[[113 115 108  99 108 137 115 144 138 147]
 [142 115 140 130 118 147 131 139 140 113]
 [147 130 148 116 114 116 130 150 129 115]
 [133 141 138 137 137 111 106 119 135 148]
 [130 116 149 127 126 144 125 130 114 104]
 [132 145 107 157 142 122 129 147 147 107]
 [114 124 111 144 114 141 107 109 157 144]
 [111 107 128 115 118 120 150 148 111 149]]
->
[[130 116 149 127 126 144 125 130 114 104]
 [147 130 148 116 114 116 130 150 129 115]
 [142 115 140 130 118 147 131 139 140 113]
 [133 141 138 137 137 111 106 119 135 148]
 [111 107 128 115 118 120 150 148 111 149]
 [114 124 111 144 114 141 107 109 157 144]
 [113 115 108  99 108 137 115 144 138 147]
 [132 145 107 157 142 122 129 147 147 107]]

[[138 129 122 110 119 140  99 116]
 [136 119 134 141 144 134 126 134]
 [125 125 125 122 129 150 128 119]
 [132 130 126 154 124 110 114 151]]
->
[[136 119 134 141 144 134 126 134]
 [132 130 126 154 124 110 114 151]
 [125 125 125 122 129 150 128 119]
 [138 129 122 110 119 140  99 116]]

[[126 134 111 109 122 118 139]
 [123 140 105 120 126 116 131]
 [130 127 138 150 135 134 113]
 [133 116 147 117 123 138 138]]
->
[[133 116 147 117 123 138 138]
 [130 127 138 150 135 134 113]
 [126 134 111 109 122 118 139]
 [123 140 105 120 126 116 131]]

[[137 119 119 124 135 115 135]
 [122 133 147 144 108 139 102]]
->
[[122 133 147 144 108 139 102]
 [137 119 119 124 135 115 135]]

[[116 124 124 156 126 133]
 [135 116 129 106 151 149]
 [154  98 147 114 111 114]]
->
[[154  98 147 114 111 114]
 [135 116 129 106 151 149]
 [116 124 124 156 126 133]]

[[123 125 128 126 137 108 114 140 138 111]
 [120 131 137 121 133 125 125 141 122 125]
 [130 121 147 137 155 120 131 130 134 120]
 [127 119 140 117 132 117 136 144 118 120]
 [135 114 130 120 126 112 123 144 137 121]
 [137 125 139 118 131 122 126 147 132 129]]
->
[[130 121 147 137 155 120 131 130 134 120]
 [127 119 140 117 132 117 136 144 118 120]
 [137 125 139 118 131 122 126 147 132 129]
 [120 131 137 121 133 125 125 141 122 125]
 [135 114 130 120 126 112 123 144 137 121]
 [123 125 128 126 137 108 114 140 138 111]]
---
[[144 117 149 128 149 143 142 137 123 149]
 [115 152 125 127 123 118 103 145 100 124]
 [120 135 111 128 114 127 129 113 142 112]
 [121 128 126 125 109 128 157 144 119  99]]
->
[[144 117 149 128 149 143 142 137 123 149]
 [120 135 111 128 114 127 129 113 142 112]]

[[111 128 107 111 144 140]
 [125 147 108 129 110 128]
 [109 145 115 111 127 110]
 [123 132 127 129 127 136]
 [124 146 140 129 136 115]
 [124 127 106 108 120 112]
 [134 124 118 148 127 113]]
->
[[111 128 107 111 144 140]
 [109 145 115 111 127 110]
 [124 146 140 129 136 115]
 [134 124 118 148 127 113]]

[[130 124 133 146 147 115 117 147 108 139 113 115 112 134]
 [133 131 134 142 142 114 121 139 108 137 121 108 111 131]
 [139 122 138 149 157 123 133 151 102 147 121 112 112 144]
 [128 127 123 107 116 125 128 108 133 113 131 132 136 114]]
->
[[130 124 133 146 147 115 117 147 108 139 113 115 112 134]
 [139 122 138 149 157 123 133 151 102 147 121 112 112 144]]

[[139 131 118 128 119 134 128 121 135 109]
 [113 118 142 130 138 124 136 142 117 144]
 [138 128 122 132 125 135 130 130 130 121]
 [134 128 113 119 115 122 118 105 136 102]
 [144 121 118 134 129 135 128 132 127 123]
 [115 134 136 122 128 121 125 123 129 135]]
->
[[139 131 118 128 119 134 128 121 135 109]
 [138 128 122 132 125 135 130 130 130 121]
 [144 121 118 134 129 135 128 132 127 123]]

[[130 114 128 129 128 136 139 125 121 126]
 [134 125 131 131 125 119 115 133 134 138]
 [119 123 133 119 122 126 133 118 120 116]
 [139 122 123 137 139 130 106 120 126 104]
 [132 117 114 128 116 110 126 119 109 134]]
->
[[130 114 128 129 128 136 139 125 121 126]
 [119 123 133 119 122 126 133 118 120 116]
 [132 117 114 128 116 110 126 119 109 134]]

[[145 133 145 118 140 113 139 144 109]
 [121 126 140 105 109 128 110 135 131]]
->
[[145 133 145 118 140 113 139 144 109]]
---
[[106 153 133 148 132 156 143 119]
 [117 124 123 115 125 105 128 108]
 [145 104 103 118 129 133 119 131]
 [114 100 148 113 111 130 152 141]
 [126 103 154 157 129 126 152 153]
 [105 119 109 141 116 157 116 106]
 [104 140 115 120 141 114 153 146]]
->
[[145 104 103 118 129 133 119 131]
 [126 103 154 157 129 126 152 153]
 [117 124 123 115 125 105 128 108]
 [114 100 148 113 111 130 152 141]
 [106 153 133 148 132 156 143 119]
 [105 119 109 141 116 157 116 106]
 [104 140 115 120 141 114 153 146]]

[[145 114 117]
 [132 143 117]
 [124 136 130]
 [125 132 134]
 [157 115 100]
 [108 134 153]
 [120 112 146]]
->
[[157 115 100]
 [145 114 117]
 [132 143 117]
 [125 132 134]
 [124 136 130]
 [120 112 146]
 [108 134 153]]

[[109 144 148 144 117 145 134  98 144 134]
 [132 119 118 125 131 120 128 142 125 127]
 [121 104 119 124 122 125 127 146 128 117]
 [124 118 127 114 129 122 117 140 122 127]
 [139 128 128 124 132 127 110 134 114 137]
 [129 118 124 126 127 132 129 137 128 130]
 [127 132 124 132 124 127 129 126 135 127]]
->
[[139 128 128 124 132 127 110 134 114 137]
 [132 119 118 125 131 120 128 142 125 127]
 [129 118 124 126 127 132 129 137 128 130]
 [127 132 124 132 124 127 129 126 135 127]
 [124 118 127 114 129 122 117 140 122 127]
 [121 104 119 124 122 125 127 146 128 117]
 [109 144 148 144 117 145 134  98 144 134]]

[[143  98 147 128]
 [152 139 106 126]]
->
[[152 139 106 126]
 [143  98 147 128]]

[[127 130 132 129 131 122 124 139 124 133]
 [135 133 132 128 148 121 122 121 132 145]
 [125 119 137 119 130 136 129 135 124 129]
 [131 111 112 113 133 125 138 133 124 107]
 [118 135 137 137 124 128 131 113 131 127]]
->
[[135 133 132 128 148 121 122 121 132 145]
 [131 111 112 113 133 125 138 133 124 107]
 [127 130 132 129 131 122 124 139 124 133]
 [125 119 137 119 130 136 129 135 124 129]
 [118 135 137 137 124 128 131 113 131 127]]

[[122 126 114 131 136]
 [155 141 119 115 135]
 [143 135 132 119 127]
 [139 131 117 130 134]
 [120 127 116 127 136]
 [114 123 142 127 120]
 [132 130 132 123 126]
 [118 123 127 135 128]]
->
[[155 141 119 115 135]
 [143 135 132 119 127]
 [139 131 117 130 134]
 [132 130 132 123 126]
 [122 126 114 131 136]
 [120 127 116 127 136]
 [118 123 127 135 128]
 [114 123 142 127 120]]

[[127 131 126 132]
 [122 124 116 120]
 [138 125 130 129]
 [157 125 146 136]]
->
[[157 125 146 136]
 [138 125 130 129]
 [127 131 126 132]
 [122 124 116 120]]
